[ -3  10  -4   1   1 -11  -7  -3  -2   2  -3   0  -5  -2   0  10  -5   0
   3  13  22 -11 -15   3  -2   4  -7  -4  -1  -2   0   2  -2  -4   3  -1
  -3  -2 -17   0   4   2   2  -1  -3  18   4  -3 -12   0   8   2   7   5
  -3  -3   5   5  -2   3   7  -4  -1  -1 -13  -1   4  12 -11  -6   0  -2
  -9  11   5   3  10   5  -1  12  -2  37   1   3   1   4   2   0  -3  -3
   3   1  -9   1   1  -4   4   1  -3   1 -11   5  -8  -1  -5   2  -5   2
   5  -2   0] -> 7
[ -5  -6   1   3 -13  10   9  -3  17  -2   2  -5   6   2  -3 -15   5  14
   3 -12  -8  10   6  -6   6  -2   9   6   3   2  -4  -5  11  18 -10   2
   5  -3  46  -9  -4 -11  -2   0   0  -8  -8   4  -2   3  10  -6  -4  -3
  -2   8   2  -2   1 -12  -7  -2  -2   3   5   0   5 -22  12   2   2   6
  11  -5  -9  -5  -2   7   0 -35   7 -23   0 -10  -4   1   3  -2  10   7
  -1  -3   1   1   0   4  -6  -9   0  -6  16 -11   6  -4   2  -2  11  -5
 -23  -2  -1] -> 18
[ -3   0   1  10 -11   8   4  -1   8  -1   2  -2   4   0  -1 -12   8  19
  12 -15  -6  15  10  -5   6  -2   9   4   4  -1   1  -7  12  17 -10   2
   4  -5  50  -6  -1 -14  -6  -1  -5 -10  -7   2  -7   2  10  -5  -3   1
   0   5   4   0   3  -7  -4  -3  -2   7   7   8  14 -23   4   1   5   8
   9  -7 -12  -6   3   7   0 -29   3  -9  -1  -6   2   6   3  -1   4   2
   1  -5   1   6   2   0   0 -12   0  -7  14  -9 -11  -6   1  -3   5  -4
 -17  -1   7] -> 13
[ -6  -9   8 -19  -6   6  10   4   3   2  -3   3   5   9  -1  -1  13 -11
 -19 -11 -27   3  12  -3  16  -3   0   8   5   1  -8   0  -3   0   7  -4
   3   9 -20  15  -2   7   2  -9  -3 -18  11   5  11  -2 -23   0  -8 -22
   5  -4 -17  -6  -7   8  -8  15   1  -2   1  -9 -27  -1  19   7  -3  -5
   9 -15  -2  -5  -9 -28   1  11   3 -62  -1  11  -4  -9  -1   0  -4  10
  -2  -4  14  -6  -1   9   1  -1  -3   0   8  -4  16   1   5  -8   3   2
   3  10  -5] -> 25
[  4   4  -7  17   0  -1  -4  -5   3  -1   1  -3  -1  -7  -1  -8  -9  18
  14   4  25   0 -10   0  -7   2   3  -3  -3   0   4   0   8   8 -10   4
   0 -10  41 -13   0 -13  -2   9   4  11 -12  -3 -12   4  26  -3   5  17
  -4   8  19   3   7 -12   6 -15  -2   1   0  13  25  -6 -10  -7   3   6
  -4   9  -2   3   8  27  -1 -24   2  37   1 -16   2   8   3  -1   9  -3
   1   3  -9   7   1  -5  -2  -4   2  -2  -1  -3 -13  -2  -4   6   1  -3
 -13 -11   3] -> 0
[ -9   3  -4 -14  -9 -15  -1  -5   9   3  -8  -2  -5   3  -3   8  -9  -5
 -10  19  35 -23 -20   2  10   4  -7   0   4   0  -7   2  -2  -3   6  -4
  -3   2 -49   2   3   2  12  -4   0  25  13   0 -13   2   5   1   6   0
  -6  -4   5   3  -9   1   7   3  -1 -13 -28 -16 -15  13   2  -9  -3  -6
  -6  13   8   3   7  -7  -2  19   4  26   2  -2  -7   3   5  -1  -1   9
   0   2  -8  -1  -2   0   2  -1 -11   0 -10   2   3   0  -6  -2   1   3
   3  -1  -9] -> 30
[ -2  -9   2 -19  -1   1   7   3   5   0  -2  -1   2   6  -1   5   0 -16
 -21   3 -16  -7   2   0   4  -1  -6   2   0   2  -5   5  -9  -7   9  -3
  -1   9 -29   8  -1  15   6  -3   4  -3   7   4  17  -2 -21   2  -6 -12
   0  -4 -14  -4  -9   0  -4  13   2  -7   2 -16 -30  11  14   5  -5  -8
   4  -2   7   1 -11 -11   1  15   1 -33  -1   7  -8 -13  -3  -2  -1   5
  -3   2   7  -9  -3   5  -6   7   0   4   1   0  44   6   3  -2   1   2
   4   8 -10] -> 11
[ -4  -1   2 -16   2  -7   1   2  -4   3  -6   4  -2   5   0  10   3 -19
 -15   8   1 -12  -3   3   7   1  -8   0   1   0  -5   4  -8 -12  10  -5
  -2   6 -61  12   1  13   6  -5  -1   5  13   0   4  -2 -14   4   0 -12
   1  -6  -8  -2  -7  10   1   9   1  -7 -12 -12 -23  17   9   1  -4  -8
  -4   0   7   1  -5 -21   0  32  -1 -12   0  11  -4  -4  -2   1  -6   4
  -1   1   4  -6  -1   3   3   7  -5   3  -7   5  11   4   0  -3  -3   4
  15   7  -5] -> 17

[ 11   3  -6  -1   4  20   8   9  -3   4  -6  -2   9  -1   0  -9   1   8
  -3   1 -13  -8   7   1  -6  -2   0  -2  -6  -6   2  25 -23 -14 -12   1
 -10  -9  18 -16  14   9] -> 27
[  3   2   5   1  -8   4   9   4  -2  -4   0   2  -2   1   3 -10  -6   5
   1  -1  -6   3   0   1  -1  -2   1  -1  -1  -2   0  10   1  -6  -5  -3
  -1  -3   6  -6   1   2] -> 6
[  7   0  -1   6   9   1  12  10   0   6  -4   0  10   0   1  -1  -7   3
  -3  -1  -4   0   1  -3  -7  -3   1  -1   0  -3   4  27  -8 -12  -1   0
  -5  -6  20  -6   9   6] -> 17
[  3   3   7  -1 -14   7   8   3  -4  -6   0   2  -2   1   3 -13  -6   6
   2  -1  -8   3   1   1   0  -2   1  -2  -2  -2  -1   8   2  -5  -6  -4
  -1  -4  19  -8   5   2] -> 6
[  3   5   5  -2 -20  21  10   4  -4  -9  -5   2  -4   1   2 -16  -6  12
   3   2 -13  -1   1   3  -3  -1  -2  -3  -6  -3   1   1  -5  -5 -16 -10
  -6  -8   7 -18  15   2] -> 20
[ 10   2   0   8   7  11  17  12  -4   3  -7   1  11   0   2 -12  -8   8
  -1   0 -10   0   1   1 -10  -4  -1  -3  -2  -4   5  33 -13 -14  -8  -3
  -9  -9   4 -14  13   8] -> 30
[ 17   5   2 -15  12  12 -10   9  -1 -19   8   5  14  -3  16  -7   9   4
 -10  -6 -17  -4  13  -3  -3   1  -4   1  -5  -6  -3  43 -18 -13  -5   1
  -3  -4  63  -3  13  14] -> 2
[  4   3  -3  -2  11  16  -5   0  -2 -10  -5  -1   5  -2   3   4   7   5
  -1   4  -6  -3   3   0  -9   0  -8  -3  -4  -2   7   5  -8  -1  -6  -6
  -9  -5 -19 -12  10   0] -> 12
[  3   3  -3  -6 -10  16   0   2  -4  -8  -3   1  -1  -2   1  -6   2   6
   2   4  -8  -7   4   3  -4   1  -2  -1  -8  -1   1  -3 -12  -2 -10  -6
  -4  -5  12 -13   8   0] -> 10
[  0  -6 -19   7  -3  -5  14   7   2  24  -5  -4   3   0 -11   4  -8  -7
   0   5   6 -14   0  -1  -4   0   8   2  -3   0   1  -7 -24  -4   1   4
   1  -4  58  -3   1   2] -> 12
[ 11   5  -2  -5   0  22  -1   3  -3   0  -3  -1   5   0   1  -8   5   9
  -1   0 -14  -5   8   1   0   0   1  -1  -5  -5  -2  20 -13  -8 -12   3
  -8  -7  15 -13   7   7] -> 14
[  0   3   3  -1 -23  10  10   3  -1   1  -1   1  -7   2  -1 -17  -9   6
   5   0  -6   0   0   3   3  -1   5  -1  -3  -2  -4  -2  -3  -5 -10  -2
   1  -4   4  -8   5   1] -> 6
[ 11   4   1   2  -5  18  16  11  -3   2  -8   0   7   1   2 -15  -8  12
  -1   0 -14  -1   3   2  -6  -4   1  -3  -5  -5   2  29 -15 -15 -14  -2
  -9 -10  11 -18  14   8] -> 30
[ -1   2  -7   1  -9  13  -1  -4   2  18  -5  -6  -6   1 -12  -1   4   3
   6   2  -1  -5   1   1   7   1   6   0  -2  -1  -4 -15  -7   4  -7   8
  -1   0 -21  -6  -3  -2] -> 0
[  4   2   4  -1 -17   6  10   4   0   3   0   1  -4   2  -1 -18  -7   6
   3  -2  -7   2   1   0   4  -1   6  -1  -1  -2  -4   5  -2  -6  -8   0
   1  -4   9  -6   1   4] -> 5
[  3   3   2  -2 -19  18  11   5  -2  -9  -5   2  -3   1   2 -12  -6  10
   4   4 -11  -3   1   3  -8  -1  -2  -3  -7  -3   2   0  -8  -6 -14  -9
  -5  -8  14 -17  13   1] -> 21
[  9   2  10   4  25  -2   1   5  -2 -16   0   3  13  -1  11   3   1   5
  -4  -3  -5  10   0  -3 -10  -4  -9  -3   4  -1   8  32   9  -7   3  -5
  -7  -3 -45   0   8   4] -> 4
[ 8  2 -1 -3  5  7 -1  3  0  2  1 -1  6  0  2 -3  3  3 -2 -2 -6 -2  5  0
  2  0  2  0 -1 -3 -2 19 -9 -6 -4  5 -3 -2  4 -5  7  7] -> 2
[  6   5   0  -8   1  21 -11  -2   0  -8  -1  -1   2  -1   2  -3  11   6
  -1   0 -11  -3   6   0   1   2  -3  -1  -5  -2  -1   3  -7   0  -9   1
  -4  -2  -1  -6   2   2] -> 0
[ 12   1  -5  10   6  13  14  12  -1  10  -7  -2  11   0  -2  -7  -5   7
  -2   1 -10  -5   4   2  -6  -3   3  -2  -4  -5   3  28 -20 -14  -7   1
 -10  -8  29 -15  14  10] -> 28
[ 10   2   3  -3  -7   7  13  13  -3 -13   1   6   8  -1  10 -13 -10   6
  -4  -1 -11  -2   4   1  -9  -2  -2  -1  -5  -4   2  27 -12 -15  -7  -9
  -4  -9  63 -10  16   8] -> 19
[  5  -1  -9   1  -3  12   9   8  -3   0  -7   0   6  -2  -1  -4  -4   3
   0   6  -6 -10   2   1 -11  -1  -3  -2  -8  -2   6   4 -21  -7  -8  -7
  -7  -9  33 -15  14   2] -> 24
[  3   3   4  -6 -21   9   9   6  -3 -10   2   5  -4   1   5 -12  -6   5
   1   0  -9  -3   3   3  -1   0   1   0  -5  -3  -2   4  -6  -9 -10  -6
   1  -5  51  -8   9   3] -> 7
[ 8  3  0 -3  8 10 -3  3  0 -1  1  0  7 -1  3 -7  5  3 -4 -3 -7 -1  5 -2
  0 -1  0  0 -1 -3 -1 21 -8 -6 -4  4 -4 -2  3 -4  5  6] -> 2
[ 11   1  -4   6   7  13  14  10  -2  10  -8  -2  11   0  -3  -6  -3   7
  -3   1  -9  -4   3   1  -7  -3   1  -2  -3  -5   4  26 -18 -12  -7   1
 -10  -8  -3 -16  10   7] -> 28
